Below is a small trained network, with its code and all its weights. Each question gives an input and a target symbol and asks what happens when units are switched off, that is, made to give their printed mean instead of their output.

import numpy as np


def w(rows, s, z=0):
    codes = np.array(rows[::2]) - 128.0
    scale = np.full(codes.shape[1], s)
    scale[-1] = z or s
    return codes * scale


def norm(h):
    return h / np.sqrt((h * h).mean(-1, keepdims=True) + 1e-5)


def f(y):
    return np.maximum(y, 0)


def softmax(a):
    e = np.exp(a - a.max(-1, keepdims=True))
    return e / e.sum(-1, keepdims=True)


def log_softmax(a):
    a = a - a.max(-1, keepdims=True)
    return a - np.log(np.exp(a).sum(-1, keepdims=True))


def net(x, mask):
    ids = ['ΔΛΣμφω'.index(c) for c in x.split()]
    T = len(ids)
    res = E[ids] + P[:T]
    r = norm(res)
    for j in range(2):
        rows = slice(3 * j, 3 * j + 3)
        q, k, v = (r @ M[0][rows].T for M in (Q, K, V))
        z = softmax(np.where(np.tri(T) > 0, q @ k.T / 3**0.5, -1e9)) @ v
        o = O[0][rows]
        res = res + np.where(mask[j], z, o[:, -1]) @ o[:, :-1]
    y = f(norm(res) @ A[0][:, :-1].T + A[0][:, -1])
    res = res + np.where(mask[2:6], y, B[0][:, -1]) @ B[0][:, :-1]
    return log_softmax(norm(res)[-1] @ U[:, :-1].T + U[:, -1])


Q, K, V, O, A, B = {}, {}, {}, {}, {}, {}
E = w([
[52,46,104,98],'Δ',
[237,122,14,169],'Λ',
[197,118,198,196],'Σ',
[86,197,75,191],'μ',
[93,68,101,196],'φ',
[249,74,144,148],'ω',
],0.02)
P = w([
[185,190,209,1],'0',
[152,144,136,114],'1',
[146,127,135,141],'2',
[146,112,132,156],'3',
[146,98,127,167],'4',
[144,86,127,179],'5',
[138,74,121,183],'6',
[143,62,116,193],'7',
[147,55,122,213],'8',
[132,47,110,204],'9',
[134,47,101,211],'10',
],0.0094)
Q[0] = w([
[176,75,126,122],'head 1',
[131,97,118,162],'head 1',
[122,139,112,188],'head 1',
[136,197,170,3],'head 2',
[127,78,157,214],'head 2',
[108,100,107,210],'head 2',
],0.045)
K[0] = w([
[107,73,99,238],'head 1',
[149,57,106,158],'head 1',
[185,93,124,113],'head 1',
[107,252,15,174],'head 2',
[164,111,222,96],'head 2',
[152,64,178,79],'head 2',
],0.031)
V[0] = w([
[57,22,179,60],'head 1',
[158,44,141,27],'head 1',
[145,55,4,68],'head 1',
[192,220,64,68],'head 2',
[101,179,179,56],'head 2',
[115,223,173,115],'head 2',
],0.021)
O[0] = w([
[37,101,116,41,125],'head 1',
[202,120,169,6,153],'head 1',
[158,131,37,95,254],'head 1',
[11,128,116,103,105],'head 2',
[149,206,87,98,71],'head 2',
[136,195,149,51,38],'head 2',
],0.016,0.0052)
A[0] = w([
[80,253,106,103,1],'neuron 1',
[60,172,163,93,100],'neuron 2',
[41,138,122,79,138],'neuron 3',
[143,153,166,123,78],'neuron 4',
],0.043,0.0095)
B[0] = w([
[195,253,154,160,220],'neuron 1',
[87,133,107,121,170],'neuron 2',
[104,117,138,69,254],'neuron 3',
[128,94,126,154,179],'neuron 4',
],0.058,0.0085)
U = w([
[145,164,8,118,4],'Δ',
[82,133,209,165,177],'Λ',
[125,212,156,130,195],'Σ',
[83,130,105,146,89],'μ',
[210,104,175,64,134],'φ',
[79,138,127,68,196],'ω',
],0.013,0.0039)

Each question gives the input, a string of symbols that net reads in full, and the target symbol t.
The units are the heads (3 rows each of Q, K, V and O) and the neurons (one row each of A and B). Each row of codes is followed by its name. A weight is (code - 128) times the scale printed after its matrix; where a second scale follows, it is the last column's (O, A, B and U).
mask holds one flag per unit, heads first, then neurons. A switched-off unit (its flag False) gives its mean, the last column of its rows in O or B, instead of its output. The means were averaged over made-up inputs and are rounded, as every weight is.
A unit's drop is (log p(t) with every unit on - log p(t) with that unit switched off) / (log p(t) with every unit on - log p(t) with every unit switched off).
The circuit of an input: a set's keep is (log p(t) with only the set's units on - log p(t) with every unit switched off) / (log p(t) with every unit on - log p(t) with every unit switched off). Starting from all 6 units, units are removed one at a time, each time the one whose removal leaves the highest keep (on an exact tie, the one counted first), for as long as the keep stays at least 0.8.
circuit, biggest first: the units of the circuit, biggest drop first
unit that matters most: the unit with the biggest drop
k most important neurons: the k neurons with the biggest drops, biggest first
heads that matter: for each layer, one digit per head in row order, 1 if its drop is at least 0.15 and else 0, layers parted by /
drop when u is switched off: that unit's drop, to one decimal
input φ Λ Δ ω ω Λ, target φ: circuit, biggest first -> [head 2]
input ω Λ ω Σ, target Λ: 3 most important neurons -> [neuron 1; neuron 3; neuron 4]
input Δ φ Λ φ ω Δ μ Λ φ, target Δ: 2 most important neurons -> [neuron 1; neuron 4]
input ω φ φ φ Λ μ, target ω: 2 most important neurons -> [neuron 3; neuron 2]
input μ ω μ ω ω ω φ ω Σ Σ, target μ: 2 most important neurons -> [neuron 1; neuron 3]
input Δ ω Δ Σ φ Σ φ ω φ Λ ω, target Δ: heads that matter -> 11
input ω ω Σ μ Σ φ μ Λ, target ω: circuit, biggest first -> [head 2; head 1; neuron 3]
input μ φ μ Σ ω Δ, target μ: heads that matter -> 01
input ω ω ω Σ φ Λ ω Σ, target ω: heads that matter -> 01
input ω φ μ Λ, target ω: heads that matter -> 11
input ω ω ω ω ω Σ Σ ω, target Λ: circuit, biggest first -> [head 1; neuron 1]
input Δ ω μ Σ Σ, target Λ: 2 most important neurons -> [neuron 1; neuron 4]
input ω ω Σ ω Σ φ Δ φ Δ φ, target ω: circuit, biggest first -> [head 2; neuron 3]
input Δ Σ ω Λ φ ω ω μ Δ, target Δ: 2 most important neurons -> [neuron 3; neuron 1]
input Δ Σ ω Δ ω φ Λ ω Σ, target Δ: unit that matters most -> head 2
input μ ω ω ω Σ ω φ Σ Δ ω, target μ: drop when neuron 3 is switched off -> 0.1
input Λ Δ ω Σ φ, target Λ: drop when head 2 is switched off -> 0.5
input φ ω ω Δ ω Σ φ, target φ: drop when head 2 is switched off -> 0.3
